Below are the code and all the weights of a small trained network. Each question names an input and a target symbol and asks about switching units off, where a switched-off unit gives its printed mean instead of its output.

import numpy as np


def w(rows, s, z=0):
    codes = np.array(rows[::2]) - 128.0
    scale = np.full(codes.shape[1], s)
    scale[-1] = z or s
    return codes * scale


def norm(h):
    return h / np.sqrt((h * h).mean(-1, keepdims=True) + 1e-5)


def f(y):
    return np.maximum(y, 0)


def softmax(a):
    e = np.exp(a - a.max(-1, keepdims=True))
    return e / e.sum(-1, keepdims=True)


def log_softmax(a):
    a = a - a.max(-1, keepdims=True)
    return a - np.log(np.exp(a).sum(-1, keepdims=True))


def net(x, mask):
    ids = ['αβηπσω'.index(c) for c in x.split()]
    T = len(ids)
    res = E[ids] + P[:T]
    q, k, v = (norm(res) @ M[0].T for M in (Q, K, V))
    z = softmax(np.where(np.tri(T) > 0, q @ k.T / 3**0.5, -1e9)) @ v
    res = res + np.where(mask[0], z, O[0][:, -1]) @ O[0][:, :-1]
    y = f(norm(res) @ A[0][:, :-1].T + A[0][:, -1])
    res = res + np.where(mask[1:9], y, B[0][:, -1]) @ B[0][:, :-1]
    return log_softmax(norm(res)[-1] @ U[:, :-1].T + U[:, -1])


Q, K, V, O, A, B = {}, {}, {}, {}, {}, {}
E = w([
[180,153,188,128,122,170,158,167],'α',
[178,141,84,168,125,154,255,66],'β',
[78,140,117,137,102,253,118,114],'η',
[133,24,132,162,114,215,37,74],'π',
[103,126,192,171,105,155,156,163],'σ',
[127,154,116,184,77,116,119,208],'ω',
],0.014)
P = w([
[150,164,171,2,144,27,109,54],'0',
[190,125,135,133,203,128,93,104],'1',
[165,80,115,79,7,183,191,18],'2',
[108,197,103,31,155,109,180,168],'3',
[185,240,163,241,117,103,46,125],'4',
[150,88,125,91,93,215,236,144],'5',
],0.008)
Q[0] = w([
[118,70,104,79,24,143,242,161],'h1',
[187,195,133,208,24,185,169,141],'h1',
[138,99,71,151,182,224,172,245],'h1',
],0.011)
K[0] = w([
[93,135,92,60,145,88,213,177],'h1',
[82,248,136,85,123,144,129,104],'h1',
[137,164,65,159,137,208,194,170],'h1',
],0.014)
V[0] = w([
[51,95,204,200,85,200,180,88],'h1',
[1,191,96,61,157,63,95,171],'h1',
[130,211,226,173,239,72,142,155],'h1',
],0.0096)
O[0] = w([
[39,118,211,136,151,54,128,104,253],'h1',
[205,108,121,40,63,135,109,2,149],'h1',
[130,59,137,47,101,105,156,191,70],'h1',
],0.011,0.0042)
A[0] = w([
[169,114,137,144,102,142,142,254,203],'n1',
[128,189,83,142,110,129,207,99,152],'n2',
[165,58,141,167,111,156,163,89,210],'n3',
[95,123,78,110,107,168,178,157,163],'n4',
[132,88,142,33,138,160,156,155,90],'n5',
[178,148,132,81,96,139,123,137,55],'n6',
[101,173,122,189,186,108,86,127,5],'n7',
[83,162,183,213,190,142,135,183,156],'n8',
],0.013,0.0015)
B[0] = w([
[8,201,135,110,226,162,161,58,179],'n1',
[70,92,131,96,104,195,176,14,163],'n2',
[83,232,134,95,166,99,160,113,163],'n3',
[210,91,181,102,214,94,188,206,161],'n4',
[104,171,44,167,103,15,65,171,177],'n5',
[163,62,74,191,127,254,73,134,165],'n6',
[135,227,155,160,136,150,33,230,201],'n7',
[238,22,165,203,62,55,99,160,247],'n8',
],0.0085,0.014)
U = w([
[55,224,80,77,219,150,140,214,105],'α',
[102,64,163,130,174,128,255,152,2],'β',
[57,198,162,122,159,153,172,62,198],'η',
[133,151,197,175,100,128,105,188,108],'π',
[48,115,122,57,111,46,166,172,88],'σ',
[157,88,50,89,154,173,117,147,236],'ω',
],0.0063,0.0016)

Each question gives the input, a string of symbols that net reads in full, and the target symbol t.
The units are the heads (3 rows each of Q, K, V and O) and the neurons (one row each of A and B). Each row of codes is followed by its name. A weight is (code - 128) times the scale printed after its matrix; where a second scale follows, it is the last column's (O, A, B and U).
mask holds one flag per unit, heads first, then neurons. A switched-off unit (its flag False) gives its mean, the last column of its rows in O or B, instead of its output. The means were averaged over made-up inputs and are rounded, as every weight is.
A unit's drop is (log p(t) with every unit on - log p(t) with that unit switched off) / (log p(t) with every unit on - log p(t) with every unit switched off).
The circuit of an input: a set's keep is (log p(t) with only the set's units on - log p(t) with every unit switched off) / (log p(t) with every unit on - log p(t) with every unit switched off). Starting from all 9 units, units are removed one at a time, each time the one whose removal leaves the highest keep (on an exact tie, the one counted first), for as long as the keep stays at least 0.8.
units of the circuit, in order: the units of the circuit, biggest drop first
most important unit: the unit with the biggest drop
k most important neurons: the k neurons with the biggest drops, biggest first
drop of u: that unit's drop, to one decimal
input η β α β β α, target β: 3 most important neurons -> (n8 n7 n1)
input η σ α, target η: most important unit -> n8
input η π η α, target α: 4 most important neurons -> (n1 n8 n5 n6)
input σ η ω, target σ: units of the circuit, in order -> (h1 n8)
input η π σ σ η σ, target σ: 2 most important neurons -> (n5 n8)
input ω η π ω η β, target ω: 2 most important neurons -> (n6 n1)
input η α β, target η: 2 most important neurons -> (n8 n3)
input π η η α π ω, target α: 3 most important neurons -> (n1 n8 n5)
input ω π ω α η π, target α: 2 most important neurons -> (n8 n3)
input η η η η β, target η: 2 most important neurons -> (n8 n2)
input ω η β ω η α, target ω: drop of h1 -> 1.5
input η ω π α η η, target α: drop of n8 -> 0.3
input π ω α ω ω σ, target ω: drop of h1 -> 1.2
input ω π σ β η σ, target β: units of the circuit, in order -> (n7)
